Below are the code and all the weights of a small trained network. Each question names an input and a class and asks about switching units off, where a switched-off unit gives its printed mean instead of its output.

import numpy as np


def w(rows, s, z=0):
    codes = np.array(rows[::2]) - 128.0
    scale = np.full(codes.shape[1], s)
    scale[-1] = z or s
    return codes * scale


def f(y):
    return y / 2 * (1 + np.tanh(0.7978845608 * (y + 0.044715 * y**3)))


def log_softmax(a):
    a = a - a.max(-1, keepdims=True)
    return a - np.log(np.exp(a).sum(-1, keepdims=True))


def net(x, mask):
    res = np.array(x, float).reshape(1, 7) / 4 @ E
    y = f(res @ A[0][:, :-1].T + A[0][:, -1])
    res = res + np.where(mask, y, B[0][:, -1]) @ B[0][:, :-1]
    return log_softmax(res[-1] @ U[:, :-1].T + U[:, -1])


A, B = {}, {}
E = w([
[121,134,135,133,125,135,129,122,137,138],'x0',
[41,128,161,1,206,199,105,190,153,62],'x1',
[42,23,80,120,117,72,255,177,238,162],'x2',
[115,136,134,134,120,133,118,123,137,143],'x3',
[108,181,78,137,133,210,217,234,21,232],'x4',
[121,139,135,125,103,137,118,121,146,152],'x5',
[122,131,137,129,120,140,132,114,138,140],'x6',
],0.01)
A[0] = w([
[66,126,141,33,208,174,133,188,154,134,135],'neuron 0',
[153,193,142,122,135,148,99,75,59,116,195],'neuron 1',
[165,180,135,176,85,73,131,111,133,115,57],'neuron 2',
[120,115,177,129,151,105,118,148,86,52,197],'neuron 3',
[203,182,175,160,131,176,59,125,30,139,46],'neuron 4',
[143,52,141,159,121,87,93,89,178,90,215],'neuron 5',
[145,117,90,181,116,110,219,200,124,168,165],'neuron 6',
[183,182,168,168,125,171,92,114,29,132,36],'neuron 7',
[102,115,82,161,130,187,124,180,82,165,31],'neuron 8',
[140,81,68,184,51,80,189,160,110,177,86],'neuron 9',
[139,173,185,49,148,170,43,101,145,44,147],'neuron 10',
[204,218,139,172,144,164,104,119,70,114,207],'neuron 11',
[138,81,179,67,179,115,89,112,177,118,101],'neuron 12',
[60,113,150,36,147,200,120,193,137,96,2],'neuron 13',
[150,37,161,171,116,47,70,52,230,59,69],'neuron 14',
[78,146,128,2,190,152,119,150,149,123,179],'neuron 15',
[146,187,177,60,166,148,110,145,97,130,41],'neuron 16',
[181,143,147,110,155,137,82,105,75,162,171],'neuron 17',
[124,136,142,124,133,83,65,77,104,120,69],'neuron 18',
],0.0087,0.0079)
B[0] = w([
[105,35,177,122,81,161,115,197,103,81,226],'neuron 0',
[139,81,178,159,128,43,158,169,157,53,212],'neuron 1',
[142,58,158,91,152,103,99,182,165,33,159],'neuron 2',
[131,161,81,115,144,172,139,90,99,166,178],'neuron 3',
[84,90,80,109,65,160,84,138,67,181,215],'neuron 4',
[122,66,185,94,118,105,107,205,165,82,225],'neuron 5',
[159,158,57,83,154,147,127,96,138,183,215],'neuron 6',
[95,108,77,110,68,194,92,107,78,173,201],'neuron 7',
[159,143,182,180,175,65,186,150,184,92,164],'neuron 8',
[141,140,96,93,172,112,142,70,131,190,200],'neuron 9',
[180,252,68,183,193,107,226,57,151,164,224],'neuron 10',
[106,47,188,88,83,136,83,222,141,60,234],'neuron 11',
[213,186,107,200,179,65,190,107,187,116,184],'neuron 12',
[43,35,85,28,33,254,17,151,35,167,194],'neuron 13',
[51,66,95,84,18,201,63,198,43,120,250],'neuron 14',
[189,147,173,210,155,76,188,156,183,65,226],'neuron 15',
[177,208,143,222,155,56,194,117,203,92,159],'neuron 16',
[159,99,178,135,124,97,146,159,142,95,190],'neuron 17',
[197,189,118,176,192,67,209,103,199,92,158],'neuron 18',
],0.0085,0.016)
U = w([
[146,85,235,141,131,55,134,164,185,48,44],'0',
[51,100,42,61,68,206,59,128,37,169,253],'1',
[242,254,90,204,247,18,222,22,252,133,104],'2',
],0.0098,0.0061)

Each question gives the input, the list of numbers given to net, and the class t.
The units are the neurons (one row each of A and B). Each row of codes is followed by its name. A weight is (code - 128) times the scale printed after its matrix; where a second scale follows, it is the last column's (A, B and U).
mask holds one flag per neuron, in row order. A switched-off neuron (its flag False) gives its mean, the last column of its row in B, instead of its output. The means were averaged over made-up inputs and are rounded, as every weight is.
A unit's drop is (log p(t) with every unit on - log p(t) with that unit switched off) / (log p(t) with every unit on - log p(t) with every unit switched off).
The circuit of an input: a set's keep is (log p(t) with only the set's units on - log p(t) with every unit switched off) / (log p(t) with every unit on - log p(t) with every unit switched off). Starting from the 12 units with the biggest drops (on a tie, the unit counted first), units are removed one at a time, each time the one whose removal leaves the highest keep (on an exact tie, the one counted first), for as long as the keep stays at least 0.8.
circuit, biggest first: the units of the circuit, biggest drop first
most important unit: the unit with the biggest drop
top k neurons: the k neurons with the biggest drops, biggest first
drop when u is switched off: that unit's drop, to one decimal
input [-3,-5,5,-2,0,0,6], class 1: most important unit -> neuron 10
input [4,2,-4,4,7,-5,2], class 0: top 2 neurons -> neuron 14; neuron 8
input [-5,8,3,1,0,8,5], class 0: top 2 neurons -> neuron 15; neuron 14
input [-2,-1,8,1,1,-2,-1], class 2: top 3 neurons -> neuron 14; neuron 13; neuron 4
input [1,4,-7,6,8,0,8], class 0: top 4 neurons -> neuron 16; neuron 1; neuron 8; neuron 14
input [-5,0,6,-3,0,3,1], class 1: top 3 neurons -> neuron 10; neuron 12; neuron 15
input [-1,0,4,2,-8,-8,-4], class 1: top 3 neurons -> neuron 14; neuron 15; neuron 1
input [-3,4,-2,6,8,-2,-5], class 0: top 2 neurons -> neuron 8; neuron 14
input [-5,4,-8,5,2,-6,-7], class 0: top 3 neurons -> neuron 11; neuron 1; neuron 16
input [7,1,-3,4,6,7,-2], class 0: top 4 neurons -> neuron 14; neuron 13; neuron 8; neuron 1
input [6,8,0,-8,8,8,-3], class 0: top 4 neurons -> neuron 15; neuron 8; neuron 16; neuron 14
input [-7,1,-8,-6,6,6,-6], class 0: top 2 neurons -> neuron 1; neuron 16
input [-4,-1,6,4,-7,5,-1], class 1: top 2 neurons -> neuron 14; neuron 15
input [5,4,-5,0,-7,-4,-3], class 2: circuit, biggest first -> neuron 10
input [-6,8,-8,-7,6,8,-5], class 0: top 4 neurons -> neuron 16; neuron 15; neuron 1; neuron 14
input [-2,-8,1,-1,6,-4,-6], class 2: top 3 neurons -> neuron 14; neuron 13; neuron 8
input [0,2,-4,3,2,5,7], class 0: top 2 neurons -> neuron 14; neuron 13
input [1,1,-1,3,-3,-2,6], class 2: drop when neuron 0 is switched off -> 0.2
input [7,0,3,6,-3,2,-7], class 1: drop when neuron 17 is switched off -> 0.3
input [-6,-3,1,-8,8,2,1], class 2: circuit, biggest first -> neuron 14
input [6,2,-4,-6,6,-4,4], class 0: drop when neuron 8 is switched off -> 0.2
input [-8,0,1,0,2,1,8], class 2: drop when neuron 14 is switched off -> 1.1
